Here is a tiny trained network, its code and every weight. The questions are about switching its units off for an input and a class, where a switched-off unit gives its printed mean instead of its output.

import numpy as np


def w(rows, s, z=0):
    codes = np.array(rows[::2]) - 128.0
    scale = np.full(codes.shape[1], s)
    scale[-1] = z or s
    return codes * scale


def f(y):
    return np.maximum(y, 0)


def log_softmax(a):
    a = a - a.max(-1, keepdims=True)
    return a - np.log(np.exp(a).sum(-1, keepdims=True))


def net(x, mask):
    res = np.array(x, float).reshape(1, 6) / 4 @ E
    y = f(res @ A[0][:, :-1].T + A[0][:, -1])
    res = res + np.where(mask, y, B[0][:, -1]) @ B[0][:, :-1]
    return log_softmax(res[-1] @ U[:, :-1].T + U[:, -1])


A, B = {}, {}
E = w([
[171,149,169,137,147,165,153,120],'x0',
[183,190,79,184,88,109,110,218],'x1',
[149,139,150,139,137,145,134,122],'x2',
[131,3,144,156,147,154,120,221],'x3',
[135,116,125,150,120,109,122,114],'x4',
[125,138,209,95,147,57,110,151],'x5',
],0.014)
A[0] = w([
[119,251,87,116,115,102,131,53,89],'neuron 0',
[119,50,201,107,130,96,135,187,177],'neuron 1',
[141,195,82,133,127,134,122,94,216],'neuron 2',
[116,99,125,135,123,155,128,115,34],'neuron 3',
[116,193,164,87,130,75,128,86,166],'neuron 4',
[158,119,63,217,121,190,119,248,106],'neuron 5',
[122,110,31,152,123,235,125,58,184],'neuron 6',
[99,135,159,110,148,111,100,88,142],'neuron 7',
[87,130,121,118,125,125,156,140,108],'neuron 8',
[124,89,147,136,143,139,109,149,48],'neuron 9',
[109,154,153,132,97,128,141,141,89],'neuron 10',
[122,42,167,138,132,151,122,188,31],'neuron 11',
[105,149,158,123,121,125,146,94,141],'neuron 12',
[137,134,182,119,132,70,124,181,225],'neuron 13',
[103,117,136,146,131,128,154,115,144],'neuron 14',
[168,235,112,177,105,62,125,242,179],'neuron 15',
[155,215,106,180,114,88,118,219,3],'neuron 16',
],0.015,0.011)
B[0] = w([
[147,98,175,127,203,166,130,144,222],'neuron 0',
[152,113,139,155,179,154,117,142,220],'neuron 1',
[103,146,134,113,66,86,138,112,202],'neuron 2',
[152,135,109,166,139,131,126,150,135],'neuron 3',
[123,147,47,154,54,112,119,116,198],'neuron 4',
[140,153,4,160,74,135,128,135,237],'neuron 5',
[125,104,230,112,187,121,118,132,210],'neuron 6',
[131,155,118,129,89,123,151,136,167],'neuron 7',
[178,154,154,148,124,148,146,110,136],'neuron 8',
[81,121,143,94,127,118,122,127,152],'neuron 9',
[116,106,126,139,103,102,110,123,136],'neuron 10',
[114,134,234,93,147,93,131,106,195],'neuron 11',
[107,122,103,113,95,116,122,154,158],'neuron 12',
[105,147,143,97,79,122,152,93,202],'neuron 13',
[136,168,141,100,149,120,121,138,145],'neuron 14',
[141,94,164,144,222,149,112,158,254],'neuron 15',
[104,132,228,77,93,110,145,79,196],'neuron 16',
],0.021,0.026)
U = w([
[38,154,226,41,89,108,182,56,168],'0',
[141,82,185,151,194,199,96,232,248],'1',
[132,200,9,191,25,166,151,183,3],'2',
],0.011,0.00065)

Each question gives the input, the list of numbers given to net, and the class t.
The units are the neurons (one row each of A and B). Each row of codes is followed by its name. A weight is (code - 128) times the scale printed after its matrix; where a second scale follows, it is the last column's (A, B and U).
mask holds one flag per neuron, in row order. A switched-off neuron (its flag False) gives its mean, the last column of its row in B, instead of its output. The means were averaged over made-up inputs and are rounded, as every weight is.
A unit's drop is (log p(t) with every unit on - log p(t) with that unit switched off) / (log p(t) with every unit on - log p(t) with every unit switched off).
The circuit of an input: a set's keep is (log p(t) with only the set's units on - log p(t) with every unit switched off) / (log p(t) with every unit on - log p(t) with every unit switched off). Starting from the 12 units with the biggest drops (on a tie, the unit counted first), units are removed one at a time, each time the one whose removal leaves the highest keep (on an exact tie, the one counted first), for as long as the keep stays at least 0.8.
units of the circuit, in order: the units of the circuit, biggest drop first
most important unit: the unit with the biggest drop
top k neurons: the k neurons with the biggest drops, biggest first
drop of u: that unit's drop, to one decimal
input [3,-1,1,7,0,5], class 0: top 3 neurons : [neuron 15; neuron 11; neuron 13]
input [-3,-3,1,7,-1,1], class 0: top 3 neurons : [neuron 15; neuron 11; neuron 0]
input [-8,3,7,-7,5,-6], class 1: units of the circuit, in order : [neuron 0]
input [-5,-7,-3,3,6,-2], class 1: top 4 neurons : [neuron 16; neuron 13; neuron 2; neuron 1]
input [2,2,-2,-7,2,-2], class 1: top 3 neurons : [neuron 0; neuron 13; neuron 11]
input [-3,1,-5,-6,5,-6], class 1: top 4 neurons : [neuron 0; neuron 16; neuron 13; neuron 11]
input [-8,2,-3,5,7,-2], class 2: top 2 neurons : [neuron 5; neuron 0]
input [-1,5,-7,-2,2,-2], class 1: top 2 neurons : [neuron 15; neuron 13]
input [-4,-8,-2,4,4,-7], class 1: top 3 neurons : [neuron 16; neuron 13; neuron 2]
input [2,-3,1,8,2,1], class 0: top 3 neurons : [neuron 11; neuron 15; neuron 0]
input [-3,3,-4,-6,-4,0], class 1: top 2 neurons : [neuron 0; neuron 15]
input [1,-5,7,8,6,4], class 0: top 2 neurons : [neuron 11; neuron 15]
input [3,-4,-4,6,3,7], class 0: top 3 neurons : [neuron 15; neuron 13; neuron 11]
input [-8,-8,6,-5,7,3], class 2: most important unit : neuron 4
input [-4,-8,-8,5,3,-4], class 1: top 3 neurons : [neuron 16; neuron 13; neuron 1]
input [5,0,4,6,5,6], class 0: drop of neuron 5 : 0.0
input [-3,5,-3,8,0,0], class 2: drop of neuron 6 : 0.5
input [-7,0,8,-4,5,3], class 2: drop of neuron 4 : 0.4
